Below are the code and all the weights of a small trained network. Each question names an input and a target symbol and asks about switching units off, where a switched-off unit gives its printed mean instead of its output.

import numpy as np


def w(rows, s, z=0):
    codes = np.array(rows[::2]) - 128.0
    scale = np.full(codes.shape[1], s)
    scale[-1] = z or s
    return codes * scale


def norm(h):
    return h / np.sqrt((h * h).mean(-1, keepdims=True) + 1e-5)


def f(y):
    return y / 2 * (1 + np.tanh(0.7978845608 * (y + 0.044715 * y**3)))


def softmax(a):
    e = np.exp(a - a.max(-1, keepdims=True))
    return e / e.sum(-1, keepdims=True)


def log_softmax(a):
    a = a - a.max(-1, keepdims=True)
    return a - np.log(np.exp(a).sum(-1, keepdims=True))


def net(x, mask):
    ids = ['ΘΛΠΣαβεζμξτω'.index(c) for c in x.split()]
    T = len(ids)
    res = E[ids] + P[:T]
    u = 0
    for l in range(2):
        q, k, v = (norm(res) @ M[l].T for M in (Q, K, V))
        z = softmax(np.where(np.tri(T) > 0, q @ k.T / 3**0.5, -1e9)) @ v
        res = res + np.where(mask[u], z, O[l][:, -1]) @ O[l][:, :-1]
        u += 1
        y = f(norm(res) @ A[l][:, :-1].T + A[l][:, -1])
        res = res + np.where(mask[u : u + 4], y, B[l][:, -1]) @ B[l][:, :-1]
        u += 4
    return log_softmax(norm(res)[-1] @ U[:, :-1].T + U[:, -1])


Q, K, V, O, A, B = {}, {}, {}, {}, {}, {}
E = w([
[136,117,197,123,135,121],'Θ',
[140,122,197,115,129,129],'Λ',
[72,114,119,218,165,85],'Π',
[79,113,125,134,155,188],'Σ',
[200,125,66,228,157,189],'α',
[108,162,174,100,114,115],'β',
[193,184,254,196,103,77],'ε',
[107,161,175,100,112,116],'ζ',
[123,150,152,69,128,147],'μ',
[185,137,105,91,91,127],'ξ',
[84,135,99,121,75,137],'τ',
[92,148,118,103,128,67],'ω',
],0.031)
P = w([
[95,246,188,173,167,200],'0',
[119,233,146,174,151,175],'1',
[112,207,142,159,152,169],'2',
[112,182,133,149,134,163],'3',
[114,164,125,140,124,153],'4',
[117,148,119,123,110,144],'5',
[115,125,116,113,104,137],'6',
[112,102,115,97,99,127],'7',
[112,82,114,87,94,118],'8',
[116,54,113,74,90,108],'9',
[119,40,110,74,81,101],'10',
[119,19,111,70,77,94],'11',
],0.012)
Q[0] = w([
[162,120,147,82,123,87],'L0H1',
[147,74,46,248,160,146],'L0H1',
[85,118,126,34,77,159],'L0H1',
],0.017)
K[0] = w([
[128,81,147,75,87,109],'L0H1',
[144,226,141,248,243,212],'L0H1',
[104,31,85,115,89,102],'L0H1',
],0.015)
V[0] = w([
[127,138,1,80,146,56],'L0H1',
[114,52,112,72,152,129],'L0H1',
[67,142,94,165,15,150],'L0H1',
],0.007)
O[0] = w([
[131,200,152,83,253,115,104],'L0H1',
[132,243,19,248,198,203,67],'L0H1',
[8,87,132,45,196,190,253],'L0H1',
],0.0049,0.0028)
A[0] = w([
[18,204,141,53,231,33,143],'L0N1',
[173,183,232,27,254,157,1],'L0N2',
[84,35,19,113,112,117,155],'L0N3',
[213,144,159,44,40,52,169],'L0N4',
],0.0072,0.0091)
B[0] = w([
[221,2,203,208,216,153,251],'L0N1',
[176,18,193,186,135,187,152],'L0N2',
[90,139,22,182,186,220,175],'L0N3',
[163,58,109,47,96,98,253],'L0N4',
],0.0081,0.0067)
Q[1] = w([
[130,149,117,77,106,118],'L1H1',
[128,253,118,195,97,62],'L1H1',
[124,152,186,93,148,82],'L1H1',
],0.028)
K[1] = w([
[156,110,197,94,56,163],'L1H1',
[111,251,228,165,83,158],'L1H1',
[74,126,205,75,129,199],'L1H1',
],0.015)
V[1] = w([
[135,141,58,92,133,199],'L1H1',
[6,126,137,62,160,65],'L1H1',
[90,128,110,198,81,95],'L1H1',
],0.014)
O[1] = w([
[166,210,193,177,74,171,130],'L1H1',
[50,149,251,89,132,41,45],'L1H1',
[117,14,138,151,117,149,2],'L1H1',
],0.013,0.0057)
A[1] = w([
[231,71,154,101,90,143,30],'L1N1',
[32,89,57,157,89,87,113],'L1N2',
[29,136,152,81,13,79,2],'L1N3',
[53,255,41,53,106,146,121],'L1N4',
],0.014,0.0087)
B[1] = w([
[133,150,83,177,147,74,191],'L1N1',
[61,228,183,249,128,120,165],'L1N2',
[124,87,78,164,19,58,145],'L1N3',
[170,118,67,5,147,94,254],'L1N4',
],0.022,0.0069)
U = w([
[170,21,129,113,243,108,77],'Θ',
[144,127,102,130,142,106,63],'Λ',
[50,150,123,198,162,121,225],'Π',
[139,122,239,76,119,207,222],'Σ',
[189,51,67,167,67,197,219],'α',
[125,111,106,118,111,103,105],'β',
[143,116,54,153,156,76,11],'ε',
[66,82,104,83,82,147,252],'ζ',
[218,241,151,170,200,106,37],'μ',
[207,160,71,2,121,110,103],'ξ',
[90,65,135,93,24,131,191],'τ',
[70,202,47,128,196,62,74],'ω',
],0.0089,0.0041)

Each question gives the input, a string of symbols that net reads in full, and the target symbol t.
The units are the heads (3 rows each of Q, K, V and O) and the neurons (one row each of A and B). Each row of codes is followed by its name. A weight is (code - 128) times the scale printed after its matrix; where a second scale follows, it is the last column's (O, A, B and U).
mask holds one flag per unit, layer by layer, with each layer's heads first. A switched-off unit (its flag False) gives its mean, the last column of its rows in O or B, instead of its output. The means were averaged over made-up inputs and are rounded, as every weight is.
A unit's drop is (log p(t) with every unit on - log p(t) with that unit switched off) / (log p(t) with every unit on - log p(t) with every unit switched off).
The circuit of an input: a set's keep is (log p(t) with only the set's units on - log p(t) with every unit switched off) / (log p(t) with every unit on - log p(t) with every unit switched off). Starting from all 10 units, units are removed one at a time, each time the one whose removal leaves the highest keep (on an exact tie, the one counted first), for as long as the keep stays at least 0.8.
units of the circuit, in order: the units of the circuit, biggest drop first
top k neurons: the k neurons with the biggest drops, biggest first
top k neurons in layer l: the k neurons of layer l with the biggest drops, biggest first
input β τ μ μ τ μ Π ζ α β, target τ: units of the circuit, in order	[L1H1 L1N3]
input Σ ξ ζ ζ ω μ μ Σ μ Θ Π τ, target Π: units of the circuit, in order	[L1N2]
input ζ Σ ξ ε Σ τ ε Σ, target ξ: units of the circuit, in order	[L0N4 L1N4 L1H1 L0N1]
input α Λ β ω μ μ Σ Θ μ ξ Θ, target μ: units of the circuit, in order	[L0H1 L1H1 L1N4]
input Σ ξ ε, target Σ: top 3 neurons in layer 0	[L0N4 L0N3 L0N1]
input μ ξ μ Θ α μ Λ μ ε μ Θ Σ, target α: units of the circuit, in order	[L0N3 L1H1 L0H1]
input β ξ ξ Σ Σ Π Θ τ, target Π: top 2 neurons in layer 0	[L0N3 L0N1]
input μ α ζ ω Λ, target Θ: units of the circuit, in order	[L0N1 L1H1 L1N4]
input ω β τ, target ω: top 3 neurons	[L0N1 L1N2 L1N4]
input ω ξ Λ Θ α ω Σ, target ω: units of the circuit, in order	[L0N1 L1N2 L1H1]
input ζ Π ξ ξ Θ Π ω Σ Λ, target Θ: top 3 neurons	[L0N4 L0N1 L0N2]
input Λ β β Σ Θ, target τ: top 2 neurons	[L0N1 L0N3]
input μ τ β α α ω Θ ξ μ Λ, target μ: top 3 neurons in layer 0	[L0N2 L0N4 L0N1]
input τ Π Π ξ ξ ω Θ, target Θ: units of the circuit, in order	[L0N1 L1H1 L0H1 L1N4]
input μ Θ ζ Π, target Π: units of the circuit, in order	[L1N2 L1H1]
input τ β Λ, target Σ: units of the circuit, in order	[L0H1 L1H1]
input Σ τ β Θ, target Σ: top 2 neurons in layer 1	[L1N4 L1N1]
input β ξ β Λ, target μ: top 2 neurons in layer 0	[L0N4 L0N1]
input ε Π ξ β τ ζ, target Σ: units of the circuit, in order	[L1H1]
input β ζ Λ Σ Λ Λ ζ Σ Σ, target Σ: units of the circuit, in order	[L1H1]
input Λ μ ω ε ζ ω ε ζ ξ ζ, target μ: top 2 neurons in layer 0	[L0N4 L0N1]
input μ μ Σ, target Σ: units of the circuit, in order	[L1H1 L1N1]
input τ τ ω ξ μ, target Θ: top 2 neurons	[L0N1 L0N2]
input τ μ ξ Λ Σ α μ ζ ξ ξ μ, target μ: top 2 neurons in layer 1	[L1N1 L1N4]
input Θ ε μ α ξ ε Σ ε Σ ξ ξ Θ, target μ: top 2 neurons in layer 0	[L0N4 L0N1]
input Π ω τ Π α Π ζ, target τ: top 2 neurons	[L1N3 L1N4]
